Below are the code and all the weights of a small trained network. Each question names an input and a target symbol and asks about switching units off, where a switched-off unit gives its printed mean instead of its output.

import numpy as np


def w(rows, s, z=0):
    codes = np.array(rows[::2]) - 128.0
    scale = np.full(codes.shape[1], s)
    scale[-1] = z or s
    return codes * scale


def norm(h):
    return h / np.sqrt((h * h).mean(-1, keepdims=True) + 1e-5)


def f(y):
    return np.maximum(y, 0)


def softmax(a):
    e = np.exp(a - a.max(-1, keepdims=True))
    return e / e.sum(-1, keepdims=True)


def log_softmax(a):
    a = a - a.max(-1, keepdims=True)
    return a - np.log(np.exp(a).sum(-1, keepdims=True))


def net(x, mask):
    ids = ['δζθλπφψ'.index(c) for c in x.split()]
    T = len(ids)
    res = E[ids] + P[:T]
    u = 0
    for l in range(3):
        q, k, v = (norm(res) @ M[l].T for M in (Q, K, V))
        z = softmax(np.where(np.tri(T) > 0, q @ k.T / 2**0.5, -1e9)) @ v
        res = res + np.where(mask[u], z, O[l][:, -1]) @ O[l][:, :-1]
        u += 1
        y = f(norm(res) @ A[l][:, :-1].T + A[l][:, -1])
        res = res + np.where(mask[u : u + 4], y, B[l][:, -1]) @ B[l][:, :-1]
        u += 4
    return log_softmax(norm(res)[-1] @ U[:, :-1].T + U[:, -1])


Q, K, V, O, A, B = {}, {}, {}, {}, {}, {}
E = w([
[75,118,124,98,111,169,123,90,109,92,89,124],'δ',
[162,144,78,85,145,85,116,179,75,143,173,41],'ζ',
[112,122,101,125,92,136,163,123,108,87,121,109],'θ',
[108,50,153,100,89,150,123,135,116,66,169,100],'λ',
[155,88,100,58,77,126,110,34,252,100,98,62],'π',
[181,113,83,86,132,103,78,56,25,113,135,152],'φ',
[183,83,128,85,129,128,137,166,118,159,154,195],'ψ',
],0.018)
P = w([
[52,110,125,122,82,237,181,57,187,198,173,151],'0',
[127,154,193,120,164,88,160,145,151,125,108,160],'1',
[104,98,45,113,59,107,66,160,129,120,124,182],'2',
[83,61,175,254,120,163,69,112,124,93,105,51],'3',
[143,150,149,126,73,38,131,201,96,104,156,59],'4',
[91,69,166,185,185,82,160,60,113,132,189,89],'5',
[159,180,99,155,114,74,146,170,23,155,62,181],'6',
[92,99,103,191,142,53,136,77,160,114,93,92],'7',
[166,168,81,110,163,81,201,203,82,139,138,176],'8',
],0.01)
Q[0] = w([
[139,83,73,51,68,30,127,82,37,62,141,120],'L0H1',
[118,135,100,2,11,104,148,161,86,117,77,154],'L0H1',
],0.0053)
K[0] = w([
[110,75,144,156,224,181,163,80,142,117,134,61],'L0H1',
[138,171,102,125,95,171,175,93,123,254,201,111],'L0H1',
],0.0073)
V[0] = w([
[103,150,236,222,178,124,49,11,248,221,3,120],'L0H1',
[52,121,123,204,164,146,156,193,6,152,126,238],'L0H1',
],0.0035)
O[0] = w([
[89,205,73,132,131,207,66,105,250,187,252,175,3],'L0H1',
[104,43,155,211,2,153,175,147,38,229,145,182,83],'L0H1',
],0.0076,0.0028)
A[0] = w([
[143,65,97,222,123,110,87,82,129,129,160,76,1],'L0N1',
[106,38,126,184,191,109,99,134,127,152,128,53,241],'L0N2',
[63,118,167,173,180,96,156,1,135,85,129,153,19],'L0N3',
[208,144,140,92,104,150,120,90,230,145,109,128,189],'L0N4',
],0.0064,0.00074)
B[0] = w([
[108,164,203,166,98,178,109,111,60,206,161,120,236],'L0N1',
[174,90,192,247,105,84,107,85,168,171,30,128,238],'L0N2',
[152,203,107,216,55,43,96,137,152,55,184,91,254],'L0N3',
[145,135,103,171,142,106,181,215,2,172,117,149,164],'L0N4',
],0.0081,0.004)
Q[1] = w([
[162,126,183,254,178,220,91,64,192,160,85,129],'L1H1',
[141,138,99,220,73,47,153,60,151,110,164,85],'L1H1',
],0.0071)
K[1] = w([
[193,197,180,146,191,39,67,223,121,60,61,178],'L1H1',
[149,127,188,254,216,163,185,76,140,120,187,141],'L1H1',
],0.0056)
V[1] = w([
[171,97,99,125,94,124,180,92,24,129,136,242],'L1H1',
[128,183,2,116,112,128,5,43,76,28,157,137],'L1H1',
],0.0059)
O[1] = w([
[107,105,126,144,123,2,149,138,163,197,137,208,213],'L1H1',
[151,109,209,178,206,114,148,125,189,181,134,48,254],'L1H1',
],0.016,0.0093)
A[1] = w([
[152,49,9,44,2,104,144,61,40,80,238,168,100],'L1N1',
[170,197,245,211,158,150,117,227,164,217,224,102,186],'L1N2',
[187,141,98,171,157,237,49,71,32,97,221,101,249],'L1N3',
[150,232,31,110,3,181,187,63,231,131,242,164,206],'L1N4',
],0.0042,0.0017)
B[1] = w([
[69,162,156,128,165,124,131,177,193,115,61,158,167],'L1N1',
[120,44,83,144,123,209,161,75,148,137,2,192,255],'L1N2',
[158,189,103,122,141,250,73,132,142,24,95,120,168],'L1N3',
[132,211,86,129,164,139,145,166,133,96,183,162,135],'L1N4',
],0.0087,0.0077)
Q[2] = w([
[147,127,118,82,203,144,215,203,122,143,148,129],'L2H1',
[66,107,179,85,13,162,24,30,159,127,253,76],'L2H1',
],0.0048)
K[2] = w([
[67,239,113,45,170,69,75,217,70,127,155,238],'L2H1',
[211,116,135,174,166,12,3,137,63,99,112,124],'L2H1',
],0.005)
V[2] = w([
[101,139,221,254,45,228,64,84,167,146,170,189],'L2H1',
[202,72,103,70,185,141,76,159,85,172,61,89],'L2H1',
],0.0054)
O[2] = w([
[44,26,52,39,117,161,196,99,117,197,77,130,252],'L2H1',
[177,120,182,160,166,128,254,202,149,81,45,245,147],'L2H1',
],0.009,0.0024)
A[2] = w([
[253,137,232,103,129,91,179,203,89,132,126,165,100],'L2N1',
[185,165,142,243,146,114,40,133,54,82,205,92,213],'L2N2',
[62,90,154,116,14,108,102,101,83,197,149,143,167],'L2N3',
[131,110,46,90,129,124,155,159,73,42,116,90,8],'L2N4',
],0.0058,0.0019)
B[2] = w([
[170,37,134,97,121,135,152,142,126,66,100,132,254],'L2N1',
[197,162,91,193,1,175,67,95,131,96,224,124,220],'L2N2',
[102,163,162,92,159,81,174,179,117,132,162,126,219],'L2N3',
[105,123,98,102,102,82,59,141,172,43,59,81,164],'L2N4',
],0.01,0.0045)
U = w([
[111,20,46,115,127,237,140,40,186,213,104,136,221],'δ',
[233,86,161,159,63,127,142,181,70,2,97,189,81],'ζ',
[81,91,106,108,57,70,84,119,70,188,201,44,100],'θ',
[91,62,110,37,72,119,50,134,116,84,80,102,86],'λ',
[206,184,159,110,185,207,118,156,241,103,153,74,154],'π',
[154,85,246,240,174,16,157,102,216,187,117,141,3],'φ',
[83,150,65,150,59,52,163,187,94,151,160,245,82],'ψ',
],0.0065,0.0017)

Each question gives the input, a string of symbols that net reads in full, and the target symbol t.
The units are the heads (2 rows each of Q, K, V and O) and the neurons (one row each of A and B). Each row of codes is followed by its name. A weight is (code - 128) times the scale printed after its matrix; where a second scale follows, it is the last column's (O, A, B and U).
mask holds one flag per unit, layer by layer, with each layer's heads first. A switched-off unit (its flag False) gives its mean, the last column of its rows in O or B, instead of its output. The means were averaged over made-up inputs and are rounded, as every weight is.
A unit's drop is (log p(t) with every unit on - log p(t) with that unit switched off) / (log p(t) with every unit on - log p(t) with every unit switched off).
The circuit of an input: a set's keep is (log p(t) with only the set's units on - log p(t) with every unit switched off) / (log p(t) with every unit on - log p(t) with every unit switched off). Starting from the 12 units with the biggest drops (on a tie, the unit counted first), units are removed one at a time, each time the one whose removal leaves the highest keep (on an exact tie, the one counted first), for as long as the keep stays at least 0.8.
circuit, biggest first: the units of the circuit, biggest drop first
most important unit: the unit with the biggest drop
k most important neurons: the k neurons with the biggest drops, biggest first
k most important neurons of layer l: the k neurons of layer l with the biggest drops, biggest first
input λ ζ φ δ φ π φ ζ, target π: circuit, biggest first : L1H1; L0H1
input π θ φ φ δ φ φ ζ ψ, target π: most important unit : L0H1
input π φ λ δ φ δ φ ψ δ, target π: circuit, biggest first : L0H1; L1H1
input λ φ δ φ δ θ φ δ, target θ: 3 most important neurons of layer 0 : L0N3; L0N2; L0N1
input θ θ φ ψ φ ζ δ δ π, target θ: circuit, biggest first : L1H1; L2H1; L0N4; L1N2
input λ π ζ ψ ψ, target λ: 2 most important neurons of layer 1 : L1N1; L1N4
input θ θ θ, target θ: circuit, biggest first : L2H1; L1H1; L1N2
input θ θ φ ψ, target θ: circuit, biggest first : L1H1; L2H1; L1N2
input ψ φ ζ δ λ φ π, target ψ: circuit, biggest first : L1H1; L0N4
input δ φ φ π δ φ π, target δ: circuit, biggest first : L0N4; L2H1; L1H1
input λ φ φ λ φ θ φ ζ, target θ: circuit, biggest first : L1H1; L1N2
input φ ζ φ ζ, target ζ: circuit, biggest first : L1H1; L0N2
input π δ φ θ δ φ ζ, target π: circuit, biggest first : L0H1; L1H1
input ζ ζ δ φ φ δ φ φ π, target ζ: most important unit : L2H1
input θ δ δ δ λ, target θ: circuit, biggest first : L1H1; L2H1; L1N2
input ζ ψ φ φ φ δ, target θ: 2 most important neurons : L0N3; L0N2
input δ φ π δ φ φ, target δ: 2 most important neurons of layer 1 : L1N2; L1N3
input φ δ δ π, target δ: 2 most important neurons of layer 0 : L0N4; L0N1
input ζ φ φ δ θ φ ζ, target ζ: 2 most important neurons : L0N3; L2N1
input π ψ δ, target π: most important unit : L0H1
input ψ δ π φ φ ζ ζ φ, target ζ: 2 most important neurons : L0N2; L0N3
